Below are the code and all the weights of a small trained network. Each question names an input and a target symbol and asks about switching units off, where a switched-off unit gives its printed mean instead of its output.

import numpy as np


def w(rows, s, z=0):
    codes = np.array(rows[::2]) - 128.0
    scale = np.full(codes.shape[1], s)
    scale[-1] = z or s
    return codes * scale


def f(y):
    return y / 2 * (1 + np.tanh(0.7978845608 * (y + 0.044715 * y**3)))


def softmax(a):
    e = np.exp(a - a.max(-1, keepdims=True))
    return e / e.sum(-1, keepdims=True)


def log_softmax(a):
    a = a - a.max(-1, keepdims=True)
    return a - np.log(np.exp(a).sum(-1, keepdims=True))


def net(x, mask):
    ids = ['ΔΠΦβγεζηλτψω'.index(c) for c in x.split()]
    T = len(ids)
    res = E[ids] + P[:T]
    u = 0
    for l in range(2):
        r = res
        for j in range(2):
            rows = slice(3 * j, 3 * j + 3)
            q, k, v = (r @ M[l][rows].T for M in (Q, K, V))
            z = softmax(np.where(np.tri(T) > 0, q @ k.T / 3**0.5, -1e9)) @ v
            o = O[l][rows]
            res = res + np.where(mask[u + j], z, o[:, -1]) @ o[:, :-1]
        u += 2
        y = f(res @ A[l][:, :-1].T + A[l][:, -1])
        res = res + np.where(mask[u : u + 12], y, B[l][:, -1]) @ B[l][:, :-1]
        u += 12
    return log_softmax(res[-1] @ U[:, :-1].T + U[:, -1])


Q, K, V, O, A, B = {}, {}, {}, {}, {}, {}
E = w([
[148,85,90,109,106],'Δ',
[125,222,127,160,188],'Π',
[148,225,116,131,75],'Φ',
[132,138,95,107,105],'β',
[94,14,116,155,120],'γ',
[225,121,78,91,149],'ε',
[161,148,101,123,8],'ζ',
[122,90,87,112,86],'η',
[46,111,140,186,180],'λ',
[180,70,94,115,156],'τ',
[193,60,197,141,154],'ψ',
[118,136,98,109,103],'ω',
],0.016)
P = w([
[48,142,124,1,198],'0',
[153,138,44,242,131],'1',
[145,138,74,238,107],'2',
[141,139,102,223,84],'3',
[145,150,124,219,58],'4',
[147,159,142,205,32],'5',
],0.0062)
Q[0] = w([
[113,184,105,57,100],'0.h0',
[172,144,117,151,203],'0.h0',
[81,147,195,105,135],'0.h0',
[168,194,23,146,90],'0.h1',
[171,144,219,158,215],'0.h1',
[255,67,168,197,122],'0.h1',
],0.0096)
K[0] = w([
[136,209,58,118,98],'0.h0',
[152,141,199,141,181],'0.h0',
[115,149,170,228,118],'0.h0',
[206,200,109,105,40],'0.h1',
[117,168,158,87,255],'0.h1',
[165,80,163,42,202],'0.h1',
],0.0089)
V[0] = w([
[17,62,94,133,254],'0.h0',
[118,196,209,164,170],'0.h0',
[59,177,112,159,109],'0.h0',
[59,140,179,196,225],'0.h1',
[32,66,125,210,135],'0.h1',
[194,46,181,194,154],'0.h1',
],0.006)
O[0] = w([
[120,215,3,85,107,251],'0.h0',
[198,98,116,27,130,51],'0.h0',
[143,51,80,134,126,200],'0.h0',
[201,69,215,139,102,31],'0.h1',
[164,151,169,192,29,148],'0.h1',
[139,251,208,61,112,22],'0.h1',
],0.0058,0.0013)
A[0] = w([
[192,172,64,98,219,166],'0.n0',
[228,154,240,182,105,116],'0.n1',
[113,56,171,143,188,65],'0.n2',
[190,226,81,106,71,65],'0.n3',
[54,254,150,109,117,121],'0.n4',
[158,166,199,101,134,89],'0.n5',
[147,81,115,182,40,28],'0.n6',
[48,169,65,147,166,94],'0.n7',
[197,22,111,65,66,188],'0.n8',
[150,189,232,121,109,237],'0.n9',
[27,229,157,147,180,141],'0.n10',
[58,34,200,142,212,252],'0.n11',
],0.0088,0.0044)
B[0] = w([
[117,172,151,207,153,255],'0.n0',
[183,118,189,144,12,166],'0.n1',
[139,97,111,94,183,107],'0.n2',
[108,52,52,131,219,183],'0.n3',
[116,88,59,111,215,166],'0.n4',
[139,125,136,69,121,105],'0.n5',
[115,49,182,157,89,198],'0.n6',
[197,76,113,147,117,212],'0.n7',
[98,96,33,187,181,190],'0.n8',
[127,173,121,89,33,166],'0.n9',
[131,106,56,134,189,193],'0.n10',
[133,150,1,91,155,185],'0.n11',
],0.0092,0.0039)
Q[1] = w([
[215,163,83,165,127],'1.h0',
[49,236,252,44,189],'1.h0',
[201,236,148,78,199],'1.h0',
[197,224,131,157,139],'1.h1',
[52,175,239,95,127],'1.h1',
[82,241,47,254,33],'1.h1',
],0.0063)
K[1] = w([
[161,128,91,79,160],'1.h0',
[111,224,202,202,150],'1.h0',
[165,208,157,161,212],'1.h0',
[181,169,109,183,110],'1.h1',
[22,137,186,213,100],'1.h1',
[255,102,205,52,86],'1.h1',
],0.0082)
V[1] = w([
[122,82,141,53,58],'1.h0',
[78,121,201,149,91],'1.h0',
[251,141,167,144,151],'1.h0',
[88,68,37,172,186],'1.h1',
[182,53,155,63,85],'1.h1',
[144,2,158,250,79],'1.h1',
],0.0073)
O[1] = w([
[132,169,63,200,213,57],'1.h0',
[153,86,77,92,143,50],'1.h0',
[181,104,100,174,57,79],'1.h0',
[72,204,78,186,116,254],'1.h1',
[213,125,143,123,120,68],'1.h1',
[130,254,212,129,185,189],'1.h1',
],0.0089,0.0078)
A[1] = w([
[119,168,87,152,81,49],'1.n0',
[155,196,158,127,255,111],'1.n1',
[111,147,249,95,106,193],'1.n2',
[208,139,254,83,96,2],'1.n3',
[184,1,101,114,74,125],'1.n4',
[135,139,189,197,60,146],'1.n5',
[183,38,176,16,157,46],'1.n6',
[94,117,88,102,71,97],'1.n7',
[154,173,110,122,116,124],'1.n8',
[113,115,44,173,233,72],'1.n9',
[129,115,77,155,199,66],'1.n10',
[105,155,61,101,224,162],'1.n11',
],0.0083,0.0066)
B[1] = w([
[159,116,154,135,197,189],'1.n0',
[127,54,104,180,90,191],'1.n1',
[191,63,249,58,72,177],'1.n2',
[58,107,39,254,197,196],'1.n3',
[206,220,81,104,133,168],'1.n4',
[128,194,140,48,165,204],'1.n5',
[21,138,82,61,196,174],'1.n6',
[162,85,143,182,154,155],'1.n7',
[90,129,115,147,147,149],'1.n8',
[146,49,127,59,77,254],'1.n9',
[159,80,165,51,132,164],'1.n10',
[115,50,123,164,61,246],'1.n11',
],0.0071,0.0084)
U = w([
[86,96,61,176,127,213],'Δ',
[107,255,126,152,180,157],'Π',
[140,136,183,49,62,222],'Φ',
[172,87,185,96,75,162],'β',
[161,101,159,125,114,88],'γ',
[173,133,85,95,104,80],'ε',
[124,68,183,115,158,66],'ζ',
[155,92,161,107,134,119],'η',
[137,115,123,113,175,62],'λ',
[123,113,121,106,189,25],'τ',
[167,97,154,179,137,2],'ψ',
[164,100,157,120,111,111],'ω',
],0.0093,0.0061)

Each question gives the input, a string of symbols that net reads in full, and the target symbol t.
The units are the heads (3 rows each of Q, K, V and O) and the neurons (one row each of A and B). Each row of codes is followed by its name. A weight is (code - 128) times the scale printed after its matrix; where a second scale follows, it is the last column's (O, A, B and U).
mask holds one flag per unit, layer by layer, with each layer's heads first. A switched-off unit (its flag False) gives its mean, the last column of its rows in O or B, instead of its output. The means were averaged over made-up inputs and are rounded, as every weight is.
A unit's drop is (log p(t) with every unit on - log p(t) with that unit switched off) / (log p(t) with every unit on - log p(t) with every unit switched off).
The circuit of an input: a set's keep is (log p(t) with only the set's units on - log p(t) with every unit switched off) / (log p(t) with every unit on - log p(t) with every unit switched off). Starting from the 12 units with the biggest drops (on a tie, the unit counted first), units are removed one at a time, each time the one whose removal leaves the highest keep (on an exact tie, the one counted first), for as long as the keep stays at least 0.8.
units of the circuit, in order: the units of the circuit, biggest drop first
k most important neurons: the k neurons with the biggest drops, biggest first
k most important neurons of layer l: the k neurons of layer l with the biggest drops, biggest first
heads that matter: for each layer, one digit per head in row order, 1 if its drop is at least 0.15 and else 0, layers parted by /
input γ Π Π λ ω ε, target Δ: units of the circuit, in order => (0.n3, 0.n8)
input γ ψ ε Π, target ζ: 2 most important neurons of layer 0 => (0.n1, 0.n0)
input Π β ψ Π γ ε, target Π: heads that matter => 01 / 11
input ζ Φ Π β γ ψ, target τ: 3 most important neurons of layer 1 => (1.n3, 1.n6, 1.n2)
input Π τ ζ ζ, target Π: units of the circuit, in order => (1.h1, 1.n9)
input γ γ Δ ψ λ η, target ζ: heads that matter => 01 / 01
input λ λ γ λ, target Φ: units of the circuit, in order => (0.h1, 1.n2, 1.h1)
input λ γ ζ Π λ γ, target Π: most important neuron of layer 1 => (1.n9)
input λ Π Π ζ ψ λ, target ψ: heads that matter => 01 / 11
input Δ ω Φ ε ω, target Π: units of the circuit, in order => (1.n9, 1.n11, 1.h1)
input λ ε λ, target Π: heads that matter => 01 / 00
input η λ ζ τ ω η, target Π: heads that matter => 10 / 01
input ζ Π ε γ Δ ε, target Π: units of the circuit, in order => (0.h0, 1.n9, 1.h1)
input Δ γ λ β Δ, target Π: heads that matter => 10 / 01
input β η Π ζ τ Φ, target Δ: units of the circuit, in order => (0.n3)
input γ Π Φ Π Φ Π, target Φ: heads that matter => 10 / 10
input ω λ Φ ω, target Π: 2 most important neurons of layer 1 => (1.n1, 1.n9)
input λ Δ Δ Φ Π λ, target Π: heads that matter => 01 / 01
input λ γ ψ, target ψ: 3 most important neurons => (1.n3, 1.n2, 0.n1)
input ψ β Δ β Π τ, target ε: 2 most important neurons => (1.n4, 0.n9)
input ψ λ Π λ λ Π, target ε: 2 most important neurons => (1.n4, 0.n9)
input Π Π β Π ψ Δ, target Π: heads that matter => 01 / 11
input λ γ γ ψ Φ, target ψ: 4 most important neurons => (1.n3, 1.n1, 0.n1, 1.n2)
input Π λ λ γ Π λ, target Φ: heads that matter => 01 / 01
input ψ η Π β, target ε: heads that matter => 01 / 01
input Π γ ω τ ψ, target Π: 2 most important neurons => (0.n1, 0.n11)
input γ Π γ Π γ, target Φ: 2 most important neurons => (1.n2, 0.n6)
input ε Π ε γ Π Π, target Φ: heads that matter => 11 / 10
input ζ ψ γ Φ ζ η, target τ: 2 most important neurons => (1.n6, 0.n1)
